Below is a small trained network, with its code and all its weights. Each question gives an input and a target symbol and asks what happens when units are switched off, that is, made to give their printed mean instead of their output.

import numpy as np


def w(rows, s, z=0):
    codes = np.array(rows[::2]) - 128.0
    scale = np.full(codes.shape[1], s)
    scale[-1] = z or s
    return codes * scale


def f(y):
    return np.maximum(y, 0)


def softmax(a):
    e = np.exp(a - a.max(-1, keepdims=True))
    return e / e.sum(-1, keepdims=True)


def log_softmax(a):
    a = a - a.max(-1, keepdims=True)
    return a - np.log(np.exp(a).sum(-1, keepdims=True))


def net(x, mask):
    ids = ['βζηθμσφω'.index(c) for c in x.split()]
    T = len(ids)
    res = E[ids] + P[:T]
    q, k, v = (res @ M[0].T for M in (Q, K, V))
    z = softmax(np.where(np.tri(T) > 0, q @ k.T / 3**0.5, -1e9)) @ v
    res = res + np.where(mask[0], z, O[0][:, -1]) @ O[0][:, :-1]
    y = f(res @ A[0][:, :-1].T + A[0][:, -1])
    res = res + np.where(mask[1:17], y, B[0][:, -1]) @ B[0][:, :-1]
    return log_softmax(res[-1] @ U[:, :-1].T + U[:, -1])


Q, K, V, O, A, B = {}, {}, {}, {}, {}, {}
E = w([
[82,167,91,15,134,177],'β',
[59,200,141,115,104,90],'ζ',
[100,187,105,114,145,84],'η',
[114,168,125,252,178,203],'θ',
[121,126,189,175,220,178],'μ',
[85,155,150,165,91,200],'σ',
[196,142,130,230,115,12],'φ',
[155,104,132,118,53,123],'ω',
],0.013)
P = w([
[146,169,213,60,152,112],'0',
[27,48,161,216,179,76],'1',
[169,123,125,61,177,222],'2',
[151,219,210,73,105,101],'3',
[69,63,105,184,155,106],'4',
[162,130,97,88,146,202],'5',
[144,223,178,105,87,96],'6',
[89,64,62,179,132,121],'7',
[159,135,68,117,118,185],'8',
[143,226,152,148,68,85],'9',
[103,62,4,181,94,126],'10',
[151,138,23,148,78,171],'11',
[144,193,152,187,29,81],'12',
],0.011)
Q[0] = w([
[82,14,103,134,180,103],'h1',
[90,169,155,136,88,160],'h1',
[176,3,159,121,83,124],'h1',
],0.031)
K[0] = w([
[74,177,196,94,248,138],'h1',
[103,133,122,160,39,173],'h1',
[172,39,253,105,124,128],'h1',
],0.02)
V[0] = w([
[22,236,51,88,248,119],'h1',
[153,210,197,226,212,111],'h1',
[184,184,33,146,254,54],'h1',
],0.0082)
O[0] = w([
[91,21,192,97,42,160,251],'h1',
[133,117,112,200,80,119,167],'h1',
[245,53,207,178,97,93,86],'h1',
],0.011,0.003)
A[0] = w([
[188,199,173,113,122,125,45],'n1',
[16,120,180,134,132,65,113],'n2',
[216,99,153,89,93,119,144],'n3',
[97,75,14,142,105,112,167],'n4',
[119,174,113,172,156,203,172],'n5',
[9,90,185,191,149,59,57],'n6',
[221,137,98,69,115,228,117],'n7',
[177,163,203,126,47,156,137],'n8',
[155,73,103,151,55,141,156],'n9',
[108,157,184,221,75,112,155],'n10',
[173,98,220,65,173,131,147],'n11',
[156,187,133,117,90,226,3],'n12',
[222,40,84,51,223,114,114],'n13',
[168,161,183,63,98,47,72],'n14',
[167,82,36,115,72,173,152],'n15',
[105,31,49,175,114,162,78],'n16',
],0.011,0.0072)
B[0] = w([
[211,114,146,122,84,103,168],'n1',
[107,158,149,174,121,81,207],'n2',
[51,116,152,147,117,98,190],'n3',
[116,83,174,153,165,115,213],'n4',
[129,91,128,55,112,113,227],'n5',
[178,142,25,114,127,171,204],'n6',
[146,89,208,143,83,103,197],'n7',
[175,145,99,200,106,148,213],'n8',
[98,153,57,60,128,141,246],'n9',
[101,115,199,112,138,170,254],'n10',
[135,129,156,100,221,125,183],'n11',
[161,167,87,251,121,163,168],'n12',
[116,179,19,138,133,108,151],'n13',
[136,70,70,104,184,149,166],'n14',
[154,156,123,118,162,191,212],'n15',
[162,129,145,177,133,6,221],'n16',
],0.021,0.0095)
U = w([
[43,14,51,132,189,139,164],'β',
[2,204,214,101,69,99,236],'ζ',
[155,141,46,234,183,104,142],'η',
[176,100,211,188,72,80,2],'θ',
[102,27,83,106,81,206,122],'μ',
[211,184,118,69,126,110,117],'σ',
[58,26,199,104,147,63,121],'φ',
[137,144,132,147,210,202,116],'ω',
],0.007,0.0037)

Each question gives the input, a string of symbols that net reads in full, and the target symbol t.
The units are the heads (3 rows each of Q, K, V and O) and the neurons (one row each of A and B). Each row of codes is followed by its name. A weight is (code - 128) times the scale printed after its matrix; where a second scale follows, it is the last column's (O, A, B and U).
mask holds one flag per unit, heads first, then neurons. A switched-off unit (its flag False) gives its mean, the last column of its rows in O or B, instead of its output. The means were averaged over made-up inputs and are rounded, as every weight is.
A unit's drop is (log p(t) with every unit on - log p(t) with that unit switched off) / (log p(t) with every unit on - log p(t) with every unit switched off).
The circuit of an input: a set's keep is (log p(t) with only the set's units on - log p(t) with every unit switched off) / (log p(t) with every unit on - log p(t) with every unit switched off). Starting from the 12 units with the biggest drops (on a tie, the unit counted first), units are removed one at a time, each time the one whose removal leaves the highest keep (on an exact tie, the one counted first), for as long as the keep stays at least 0.8.
circuit, biggest first: the units of the circuit, biggest drop first
k most important neurons: the k neurons with the biggest drops, biggest first
input η β η ω σ σ ω μ, target η: circuit, biggest first => [n16, n6]
input ω θ φ σ ω η ω θ β β ω, target φ: circuit, biggest first => [n4]
input β β μ η φ μ σ σ μ β σ σ β, target ζ: 3 most important neurons => [n6, n8, n14]
input η β φ ζ σ ω θ, target σ: circuit, biggest first => [h1, n5]
input η θ ω μ β ζ, target ζ: circuit, biggest first => [n6, n14]
input ζ σ σ σ μ, target η: 2 most important neurons => [n6, n16]
input θ β θ η ω, target η: 3 most important neurons => [n16, n6, n9]
input θ σ σ ω σ β ζ η θ β σ, target φ: 4 most important neurons => [n16, n4, n8, n12]
input θ μ θ φ θ ω η σ, target η: 4 most important neurons => [n16, n6, n9, n8]
input β σ β η θ β β, target μ: circuit, biggest first => [h1, n16]
input σ η μ φ φ θ, target θ: 3 most important neurons => [n16, n6, n8]
input σ φ ω ω β θ η φ β β φ, target φ: 2 most important neurons => [n4, n8]
input β β θ σ β η μ, target ω: circuit, biggest first => [n11, n16]
input β ζ β ω θ β σ β η β, target β: circuit, biggest first => [h1, n14, n9]
input σ θ η β η η ζ η η ζ, target β: 3 most important neurons => [n14, n3, n10]
input β σ β φ σ φ ω ω β φ ω β φ, target σ: circuit, biggest first => [h1, n1]
input θ β η η σ θ μ φ β η μ μ, target φ: 4 most important neurons => [n6, n16, n12, n3]
input φ σ ζ β β ζ φ φ φ θ, target θ: circuit, biggest first => [h1, n1]
input β θ μ σ θ ω μ β σ β θ, target φ: most important neuron => [n16]
input β ω σ β σ σ θ, target ζ: circuit, biggest first => [h1, n6]
input β β ω σ ω β β β σ ω σ μ, target φ: 2 most important neurons => [n6, n8]
input ζ ω ω ω ζ β β, target η: circuit, biggest first => [n10, n5]
input ζ μ μ θ β, target η: 3 most important neurons => [n16, n5, n10]
input β σ β σ β σ η β, target φ: circuit, biggest first => [n16, h1]
